Below are the code and all the weights of a small trained network. Each question names an input and a class and asks about switching units off, where a switched-off unit gives its printed mean instead of its output.

import numpy as np


def w(rows, s, z=0):
    codes = np.array(rows[::2]) - 128.0
    scale = np.full(codes.shape[1], s)
    scale[-1] = z or s
    return codes * scale


def f(y):
    return np.maximum(y, 0)


def log_softmax(a):
    a = a - a.max(-1, keepdims=True)
    return a - np.log(np.exp(a).sum(-1, keepdims=True))


def net(x, mask):
    res = np.array(x, float).reshape(1, 3) / 4 @ E
    y = f(res @ A[0][:, :-1].T + A[0][:, -1])
    res = res + np.where(mask, y, B[0][:, -1]) @ B[0][:, :-1]
    return log_softmax(res[-1] @ U[:, :-1].T + U[:, -1])


A, B = {}, {}
E = w([
[29,197,162,182],'x0',
[231,227,148,155],'x1',
[128,126,254,85],'x2',
],0.0082)
A[0] = w([
[104,143,141,154,102],'n1',
[81,85,136,110,48],'n2',
[78,173,136,146,95],'n3',
[118,116,178,104,172],'n4',
[97,74,141,135,124],'n5',
[69,189,142,137,81],'n6',
[177,177,115,160,87],'n7',
[85,75,124,83,64],'n8',
[130,123,227,74,51],'n9',
[191,71,143,113,68],'n10',
[172,110,124,93,64],'n11',
[88,163,150,155,101],'n12',
[114,144,101,138,116],'n13',
[156,160,126,140,254],'n14',
[177,192,125,144,48],'n15',
[138,148,126,125,162],'n16',
[135,107,164,127,148],'n17',
[116,134,173,118,157],'n18',
[163,98,132,115,80],'n19',
[131,119,173,136,137],'n20',
[176,176,145,119,65],'n21',
[81,99,101,114,174],'n22',
[132,113,166,120,104],'n23',
[139,115,219,129,51],'n24',
[126,146,37,142,31],'n25',
[125,126,160,108,180],'n26',
[121,158,4,180,111],'n27',
[70,59,115,126,72],'n28',
[167,175,156,151,56],'n29',
[201,63,109,91,92],'n30',
[77,157,158,192,101],'n31',
[140,132,141,136,121],'n32',
[94,162,121,121,97],'n33',
],0.016,0.0083)
B[0] = w([
[113,123,114,100,153],'n1',
[47,132,157,150,161],'n2',
[117,154,103,89,177],'n3',
[179,117,117,158,192],'n4',
[124,174,169,133,176],'n5',
[106,178,96,92,183],'n6',
[62,140,168,144,190],'n7',
[62,125,167,123,173],'n8',
[98,79,58,207,193],'n9',
[84,150,78,92,176],'n10',
[77,143,88,115,158],'n11',
[107,123,108,78,174],'n12',
[133,98,111,132,152],'n13',
[254,194,224,113,235],'n14',
[36,139,163,149,181],'n15',
[136,142,153,127,163],'n16',
[151,137,115,152,164],'n17',
[156,124,107,156,180],'n18',
[105,135,105,105,151],'n19',
[120,88,107,140,164],'n20',
[49,108,157,131,171],'n21',
[196,183,192,135,199],'n22',
[113,118,106,157,152],'n23',
[118,94,75,192,174],'n24',
[73,101,57,205,177],'n25',
[179,126,122,152,180],'n26',
[146,68,53,207,245],'n27',
[81,145,184,148,188],'n28',
[41,128,154,143,167],'n29',
[120,170,95,57,206],'n30',
[114,143,98,70,194],'n31',
[121,135,130,140,140],'n32',
[119,144,112,112,151],'n33',
],0.047,0.011)
U = w([
[137,110,58,205,111],'0',
[59,156,212,150,122],'1',
[106,198,26,31,124],'2',
[223,128,172,124,251],'3',
[102,2,189,111,110],'4',
[139,48,131,44,106],'5',
[125,84,146,79,100],'6',
[141,57,111,42,103],'7',
],0.0084,0.013)

Each question gives the input, the list of numbers given to net, and the class t.
The units are the neurons (one row each of A and B). Each row of codes is followed by its name. A weight is (code - 128) times the scale printed after its matrix; where a second scale follows, it is the last column's (A, B and U).
mask holds one flag per neuron, in row order. A switched-off neuron (its flag False) gives its mean, the last column of its row in B, instead of its output. The means were averaged over made-up inputs and are rounded, as every weight is.
A unit's drop is (log p(t) with every unit on - log p(t) with that unit switched off) / (log p(t) with every unit on - log p(t) with every unit switched off).
The circuit of an input: a set's keep is (log p(t) with only the set's units on - log p(t) with every unit switched off) / (log p(t) with every unit on - log p(t) with every unit switched off). Starting from the 12 units with the biggest drops (on a tie, the unit counted first), units are removed one at a time, each time the one whose removal leaves the highest keep (on an exact tie, the one counted first), for as long as the keep stays at least 0.8.
circuit, biggest first: the units of the circuit, biggest drop first
unit that matters most: the unit with the biggest drop
k most important neurons: the k neurons with the biggest drops, biggest first
drop of u: that unit's drop, to one decimal
input [-8,1,-5], class 2: circuit, biggest first -> n30
input [-3,3,-3], class 3: circuit, biggest first -> n14; n9
input [6,-4,6], class 0: 2 most important neurons -> n9; n30
input [3,1,-2], class 3: 2 most important neurons -> n30; n10
input [6,5,7], class 0: 2 most important neurons -> n9; n24
input [2,2,3], class 3: 2 most important neurons -> n27; n25
input [-8,0,6], class 2: 3 most important neurons -> n30; n10; n27
input [4,5,5], class 0: 3 most important neurons -> n9; n24; n28
input [-8,2,-7], class 2: 3 most important neurons -> n30; n10; n9
input [4,-8,-7], class 1: 2 most important neurons -> n28; n22
input [-2,3,-3], class 3: 2 most important neurons -> n14; n9
input [-7,-5,-2], class 2: drop of n30 -> 1.6
input [5,7,8], class 0: drop of n24 -> 0.9
input [-3,1,0], class 3: drop of n31 -> 0.1
input [-1,-7,-5], class 1: unit that matters most -> n28
